Here is a tiny trained network, its code and every weight. The questions are about switching its units off for an input and a target symbol, where a switched-off unit gives its printed mean instead of its output.

import numpy as np


def w(rows, s, z=0):
    codes = np.array(rows[::2]) - 128.0
    scale = np.full(codes.shape[1], s)
    scale[-1] = z or s
    return codes * scale


def norm(h):
    return h / np.sqrt((h * h).mean(-1, keepdims=True) + 1e-5)


def f(y):
    return np.maximum(y, 0)


def softmax(a):
    e = np.exp(a - a.max(-1, keepdims=True))
    return e / e.sum(-1, keepdims=True)


def log_softmax(a):
    a = a - a.max(-1, keepdims=True)
    return a - np.log(np.exp(a).sum(-1, keepdims=True))


def net(x, mask):
    ids = ['αζηλφψω'.index(c) for c in x.split()]
    T = len(ids)
    res = E[ids] + P[:T]
    u = 0
    for l in range(2):
        r = norm(res)
        for j in range(2):
            rows = slice(3 * j, 3 * j + 3)
            q, k, v = (r @ M[l][rows].T for M in (Q, K, V))
            z = softmax(np.where(np.tri(T) > 0, q @ k.T / 3**0.5, -1e9)) @ v
            o = O[l][rows]
            res = res + np.where(mask[u + j], z, o[:, -1]) @ o[:, :-1]
        u += 2
        y = f(norm(res) @ A[l][:, :-1].T + A[l][:, -1])
        res = res + np.where(mask[u : u + 4], y, B[l][:, -1]) @ B[l][:, :-1]
        u += 4
    return log_softmax(norm(res)[-1] @ U[:, :-1].T + U[:, -1])


Q, K, V, O, A, B = {}, {}, {}, {}, {}, {}
E = w([
[105,91,107,138,77,109,78,97,93],'α',
[109,101,111,96,74,105,84,117,132],'ζ',
[107,118,113,134,60,114,110,108,151],'η',
[13,83,194,142,125,125,158,76,196],'λ',
[10,194,164,254,153,106,142,111,134],'φ',
[43,176,144,58,202,156,94,149,96],'ψ',
[132,129,119,90,96,142,154,133,224],'ω',
],0.016)
P = w([
[111,174,136,98,54,137,77,112,114],'0',
[93,130,11,84,123,191,112,65,173],'1',
[125,114,130,135,147,202,56,110,143],'2',
[114,92,111,117,245,91,88,128,181],'3',
[176,163,164,96,90,165,194,29,53],'4',
[154,151,193,119,133,67,139,135,104],'5',
[83,69,74,127,184,161,145,169,131],'6',
[168,91,215,165,131,163,102,174,93],'7',
[120,98,157,143,138,44,195,143,92],'8',
[161,113,166,161,104,180,207,155,95],'9',
[120,65,167,129,189,118,132,240,104],'10',
],0.012)
Q[0] = w([
[221,109,165,148,108,2,162,146,132],'0.h0',
[175,138,110,95,129,171,81,156,117],'0.h0',
[115,124,133,163,64,151,166,132,130],'0.h0',
[177,128,17,133,130,111,129,114,153],'0.h1',
[140,190,103,70,143,100,183,46,91],'0.h1',
[68,97,158,170,210,53,92,182,170],'0.h1',
],0.014)
K[0] = w([
[54,40,71,149,149,81,107,209,145],'0.h0',
[104,176,128,96,79,60,41,16,139],'0.h0',
[166,102,249,154,123,166,88,175,91],'0.h0',
[90,167,101,122,77,158,63,15,136],'0.h1',
[146,125,99,132,159,201,63,113,181],'0.h1',
[130,121,52,93,145,112,239,127,92],'0.h1',
],0.011)
V[0] = w([
[114,103,70,189,93,38,116,77,58],'0.h0',
[156,121,154,23,162,159,63,138,45],'0.h0',
[94,161,162,227,174,185,102,119,59],'0.h0',
[191,101,203,93,54,171,233,120,248],'0.h1',
[221,76,47,26,120,125,103,196,119],'0.h1',
[175,116,79,254,78,117,112,68,101],'0.h1',
],0.0076)
O[0] = w([
[205,120,131,158,88,2,113,126,178,215],'0.h0',
[178,132,83,87,146,67,173,245,58,105],'0.h0',
[62,142,100,95,181,30,121,169,211,126],'0.h0',
[138,111,212,168,138,229,124,61,76,64],'0.h1',
[223,115,144,148,122,166,172,182,60,1],'0.h1',
[184,123,181,188,66,67,77,79,176,175],'0.h1',
],0.0091,0.0047)
A[0] = w([
[60,188,32,2,245,139,196,207,117,28],'0.n0',
[33,189,30,123,210,114,141,234,85,151],'0.n1',
[196,142,160,172,103,178,87,81,159,9],'0.n2',
[192,105,37,221,65,162,140,215,80,136],'0.n3',
],0.0076,0.0011)
B[0] = w([
[159,132,153,125,114,158,10,155,109,254],'0.n0',
[124,247,187,86,114,162,61,128,108,245],'0.n1',
[176,118,135,117,97,102,96,69,127,224],'0.n2',
[121,111,141,82,119,159,218,159,187,190],'0.n3',
],0.012,0.0054)
Q[1] = w([
[172,118,103,139,90,120,137,168,145],'1.h0',
[63,87,84,170,203,119,142,137,118],'1.h0',
[179,113,114,86,181,208,112,133,150],'1.h0',
[79,139,177,114,177,78,94,56,255],'1.h1',
[70,166,86,81,167,115,175,129,134],'1.h1',
[133,86,54,155,76,159,179,114,177],'1.h1',
],0.0089)
K[1] = w([
[214,104,135,140,115,105,136,172,110],'1.h0',
[91,122,16,82,149,171,185,37,131],'1.h0',
[156,198,107,177,97,157,235,131,147],'1.h0',
[47,117,177,231,100,81,144,192,62],'1.h1',
[66,171,2,184,146,156,136,172,138],'1.h1',
[153,99,6,87,55,166,83,96,186],'1.h1',
],0.0074)
V[1] = w([
[105,31,86,86,119,195,148,121,170],'1.h0',
[202,135,86,148,152,160,149,118,216],'1.h0',
[149,80,107,127,151,152,141,130,107],'1.h0',
[106,10,196,102,80,129,152,123,51],'1.h1',
[150,254,216,186,111,118,167,170,90],'1.h1',
[95,69,117,83,96,83,114,127,105],'1.h1',
],0.0082)
O[1] = w([
[4,54,154,87,52,41,155,213,119,62],'1.h0',
[97,112,66,169,154,144,85,150,100,110],'1.h0',
[107,140,68,126,183,80,182,86,122,2],'1.h0',
[202,185,119,95,188,132,92,84,149,80],'1.h1',
[31,118,47,165,55,110,129,37,191,96],'1.h1',
[117,125,192,2,173,158,133,8,94,201],'1.h1',
],0.0076,0.004)
A[1] = w([
[105,127,102,185,155,255,146,121,8,82],'1.n0',
[35,94,173,104,137,222,106,101,104,229],'1.n1',
[169,151,98,78,98,63,92,184,164,101],'1.n2',
[167,118,151,98,108,155,163,133,94,248],'1.n3',
],0.011,0.0015)
B[1] = w([
[116,142,17,240,250,217,141,103,94,177],'1.n0',
[168,157,103,65,188,105,202,123,106,246],'1.n1',
[143,171,119,189,197,131,186,140,105,254],'1.n2',
[57,50,109,149,51,187,78,189,133,191],'1.n3',
],0.014,0.0072)
U = w([
[255,194,89,190,170,79,175,158,133,96],'α',
[123,85,107,129,90,164,153,210,120,254],'ζ',
[218,131,153,140,100,173,74,16,134,121],'η',
[165,152,144,5,180,130,202,61,122,46],'λ',
[15,157,72,186,151,108,98,97,191,182],'φ',
[165,242,89,78,165,171,29,183,124,98],'ψ',
[112,150,52,214,212,230,136,59,65,121],'ω',
],0.0063,0.0017)

Each question gives the input, a string of symbols that net reads in full, and the target symbol t.
The units are the heads (3 rows each of Q, K, V and O) and the neurons (one row each of A and B). Each row of codes is followed by its name. A weight is (code - 128) times the scale printed after its matrix; where a second scale follows, it is the last column's (O, A, B and U).
mask holds one flag per unit, layer by layer, with each layer's heads first. A switched-off unit (its flag False) gives its mean, the last column of its rows in O or B, instead of its output. The means were averaged over made-up inputs and are rounded, as every weight is.
A unit's drop is (log p(t) with every unit on - log p(t) with that unit switched off) / (log p(t) with every unit on - log p(t) with every unit switched off).
The circuit of an input: a set's keep is (log p(t) with only the set's units on - log p(t) with every unit switched off) / (log p(t) with every unit on - log p(t) with every unit switched off). Starting from all 12 units, units are removed one at a time, each time the one whose removal leaves the highest keep (on an exact tie, the one counted first), for as long as the keep stays at least 0.8.
units of the circuit, in order: the units of the circuit, biggest drop first
top k neurons in layer l: the k neurons of layer l with the biggest drops, biggest first
which heads matter: for each layer, one digit per head in row order, 1 if its drop is at least 0.15 and else 0, layers parted by /
input α λ η ψ α λ η ψ ω, target η: units of the circuit, in order : [0.h0]
input η α η η ω η ω α φ φ, target φ: which heads matter : 10 / 01
input ψ η α ω α, target α: units of the circuit, in order : [0.h1, 1.n2]
input α ω ζ λ ω η φ φ ω η ζ, target ω: which heads matter : 01 / 00
input η ψ ζ η ψ η α, target ψ: units of the circuit, in order : [0.h0, 0.n1]
input λ ψ η φ η η η α λ ζ η, target λ: units of the circuit, in order : [0.h1, 1.n1]
input η η η ζ η ω, target ζ: units of the circuit, in order : [1.n3, 0.h0, 0.n1]
input η η λ ζ ω ζ α λ, target λ: which heads matter : 00 / 10
input η η α η η ψ λ, target ψ: which heads matter : 01 / 00
input η η ζ α η ζ ω η α, target ω: which heads matter : 10 / 00
input η ζ φ, target φ: which heads matter : 00 / 01
input α α η η λ φ η λ φ ω α, target φ: which heads matter : 01 / 00
input η α φ α η α ζ ω, target α: units of the circuit, in order : [1.n2, 0.h0]
input η η ω ζ ζ η ζ, target ζ: units of the circuit, in order : [0.h0, 1.n3, 0.n3]
input η α ζ η η ζ ψ φ η, target ψ: units of the circuit, in order : [0.h0, 0.n0]
input ζ η α α α η η φ λ ω, target φ: which heads matter : 10 / 00
input α ψ η λ λ ζ, target λ: which heads matter : 10 / 00
input ω ψ λ, target ω: units of the circuit, in order : [0.h0, 1.n0]
input η ψ α η ω η α α α η, target α: units of the circuit, in order : [0.h0]
input ζ η α α ζ ζ, target α: units of the circuit, in order : [1.n2, 0.h0]
input ψ η ψ α ω, target ψ: top 2 neurons in layer 0 : [0.n0, 0.n1]
